[[  7.2  12.6  -5.1   5.0 -10.1  -8.5  -3.5   3.8 -14.6   8.0   5.0]
 [  2.8   3.7 -11.0   1.4  -8.4  -9.8  -9.7  -3.4   4.8  10.5   4.0]
 [ -0.8 -15.7  -6.5  -0.3  -2.0 -10.1  -8.4   4.8   9.7  -9.1  -3.4]
 [  3.3 -14.1 -18.5  17.9  -3.4 -15.6 -13.1   4.4   5.6   4.2  -2.8]
 [  0.4   2.5  -6.1  16.3   3.9  -9.8   0.2  -3.1 -15.5   7.3   2.5]
 [ -9.5  -0.2  11.0  -9.4   7.2   7.8   8.0  -7.4  -2.7  -7.0  -2.8]
 [ -2.6   3.0  -4.4  14.7   0.2  -7.9  -2.7  -3.7  -8.5   9.4   0.5]]: -2.6

[[ -9.16  -6.88 -11.99   5.82   8.87  26.78  -5.97 -19.25]
 [ 15.21   2.12  -5.85  -4.79 -17.16   7.85  -5.73  -6.80]
 [ -1.85  -3.56  -9.42  -3.18   0.77 -14.13  13.24  -0.52]
 [  4.72  -7.19  -0.55   5.17   2.20  -1.29  -6.78   3.02]
 [ -4.23  20.35  -5.80  -7.84  -5.02  -5.99  -9.85  -6.06]
 [ 11.95   0.53 -11.15 -12.48  -3.12   3.29  -0.63  -3.50]
 [ -5.15  -4.13  -9.53   4.11 -24.86   5.80  -7.68  -6.58]]: -5.15

[[-0.003  0.012 -0.025 -0.154 -0.009  0.069 -0.025  0.032 -0.098 -0.042
  -0.046 -0.133 -0.062 -0.051 -0.080  0.000]
 [-0.147 -0.049 -0.015 -0.097 -0.101 -0.035 -0.058  0.224 -0.023  0.003
   0.116 -0.016 -0.092  0.019  0.006  0.122]
 [-0.019 -0.039  0.008  0.010 -0.020 -0.004  0.005 -0.126 -0.034 -0.031
  -0.041 -0.054  0.024 -0.040 -0.027  0.092]
 [-0.165 -0.027  0.006 -0.069 -0.015  0.032 -0.087 -0.118  0.074  0.057
   0.055 -0.088  0.089 -0.057  0.015  0.024]
 [ 0.018 -0.123 -0.023  0.037 -0.055 -0.042 -0.077 -0.152 -0.255  0.015
  -0.020 -0.016 -0.059 -0.122 -0.049 -0.066]
 [-0.060  0.014 -0.034 -0.047 -0.057 -0.023  0.012  0.056 -0.085 -0.066
  -0.064 -0.048 -0.063 -0.039 -0.027 -0.035]
 [ 0.028  0.018  0.021  0.018 -0.033  0.030 -0.051 -0.025  0.180  0.012
  -0.087 -0.026 -0.035  0.132 -0.141 -0.064]
 [ 0.037  0.058 -0.064 -0.042 -0.023  0.026 -0.040 -0.106  0.119  0.087
   0.044 -0.057 -0.057  0.020 -0.044 -0.017]]: 0.037

[[ -0.1  -6.1   4.6   3.7 -10.4  14.6  -6.9  22.1  24.9 -11.2   2.6   0.6
   15.3]
 [  7.9   1.0   4.6  15.7   3.2   5.3  -2.4   9.6   7.3  10.1   8.2   0.6
   20.1]
 [  1.2  -6.1   1.5  -4.2  -8.2  17.7  -4.6  22.1  22.0 -11.2   4.9  -6.5
   15.3]
 [  2.6  -0.2   7.7  19.6  -1.4  -1.0  -5.7  13.8  16.1   3.0   3.7   7.7
   19.3]
 [  2.6  -1.4   6.6  15.7  -3.6   2.2  -6.9  15.9  19.0  -0.6   3.7   5.3
   18.5]
 [  7.9   2.2   3.5  15.7   5.4   5.3  -1.3   9.6   7.3  10.1   9.3  -1.8
   20.1]
 [  1.2  -2.5   5.6  11.7  -5.9   5.3  -6.9  18.0  22.0  -4.1   3.7   5.3
   17.7]
 [  6.6   1.0   4.6  15.7   3.2   2.2  -3.5  11.7  10.2   6.5   7.1   0.6
   19.3]
 [  1.2  -6.1   2.5  -4.2  -8.2  17.7  -4.6  24.2  22.0 -11.2   4.9  -4.2
   14.6]
 [ -0.1  -4.9   4.6   3.7  -8.2  11.5  -6.9  22.1  24.9 -11.2   2.6   0.6
   16.1]
 [  7.9  -2.5  -2.6 -12.1  -1.4  27.0   0.9  18.0  13.2  -4.1  11.6 -16.0
   15.3]
 [  9.2   2.2   2.5  11.7   7.7   8.4  -0.2   9.6   4.4  13.6  10.4  -4.2
   19.3]]: 9.2

[[-1.1 -1.9 -0.3 -0.2 -0.9  2.4]
 [ 2.1  1.1  2.6 -0.2 -0.5 -1.2]
 [ 0.9 -0.7  1.4 -2.3  1.5 -0.3]
 [-1.1 -0.2 -0.6  2.1  2.5  0.5]
 [-0.1  1.7 -0.3 -1.7 -1.9  1.2]
 [ 1.0  0.0 -0.4  2.0  1.6  0.0]
 [ 0.6 -2.3 -1.7 -0.3  0.8 -0.4]
 [-1.6 -1.3  0.2 -0.6 -1.0 -0.5]
 [-2.0 -0.4 -1.6  1.6  1.8 -0.2]
 [-0.4 -0.3  0.2  1.2  0.7  1.8]
 [-1.1 -1.3 -0.6  0.4  1.5  1.2]
 [-2.0 -1.1 -1.6  2.2 -0.5 -1.2]]: -2.0
---
[-1.74, 3.27, -4.38, -4.58, -0.09] Out: -4.38, 3.27

[[-3.44, 4.89, 3.27, -0.82, -0.25],
 [0.06, 0.82, -0.36, 0.44, 0.70],
 [-4.80, 5.17, 1.86, 2.08, 4.29]] Out: -0.36, 5.17

[4.45, -4.09, -2.39, 0.85, -1.30, 0.20, -2.99] Out: 0.85, 4.45

[[-2.40, -3.90, -2.23, -1.56, 2.36, 4.00, -1.96],
 [3.97, -5.15, -0.56, -3.96, -1.50, 1.53, -0.98],
 [1.47, -5.16, -0.58, -2.18, 0.56, 4.64, 1.49]] Out: -3.96, 4.64

[[-3.79, 1.39, -0.12, -1.69, -1.48, -0.27, 1.40],
 [-4.04, 0.76, 0.34, -2.18, -1.60, -0.72, 1.11],
 [2.75, 1.05, -0.42, 3.74, 2.65, 0.60, -0.83]] Out: -2.18, 3.74

[[-3.25, 3.80, 4.09, 1.36, -0.65, 0.67, 0.10],
 [2.21, -2.21, -1.72, 0.22, 1.39, -1.95, 2.96],
 [-0.37, -0.39, -2.63, -0.90, 2.53, -1.57, -1.46]] Out: 0.22, 4.09
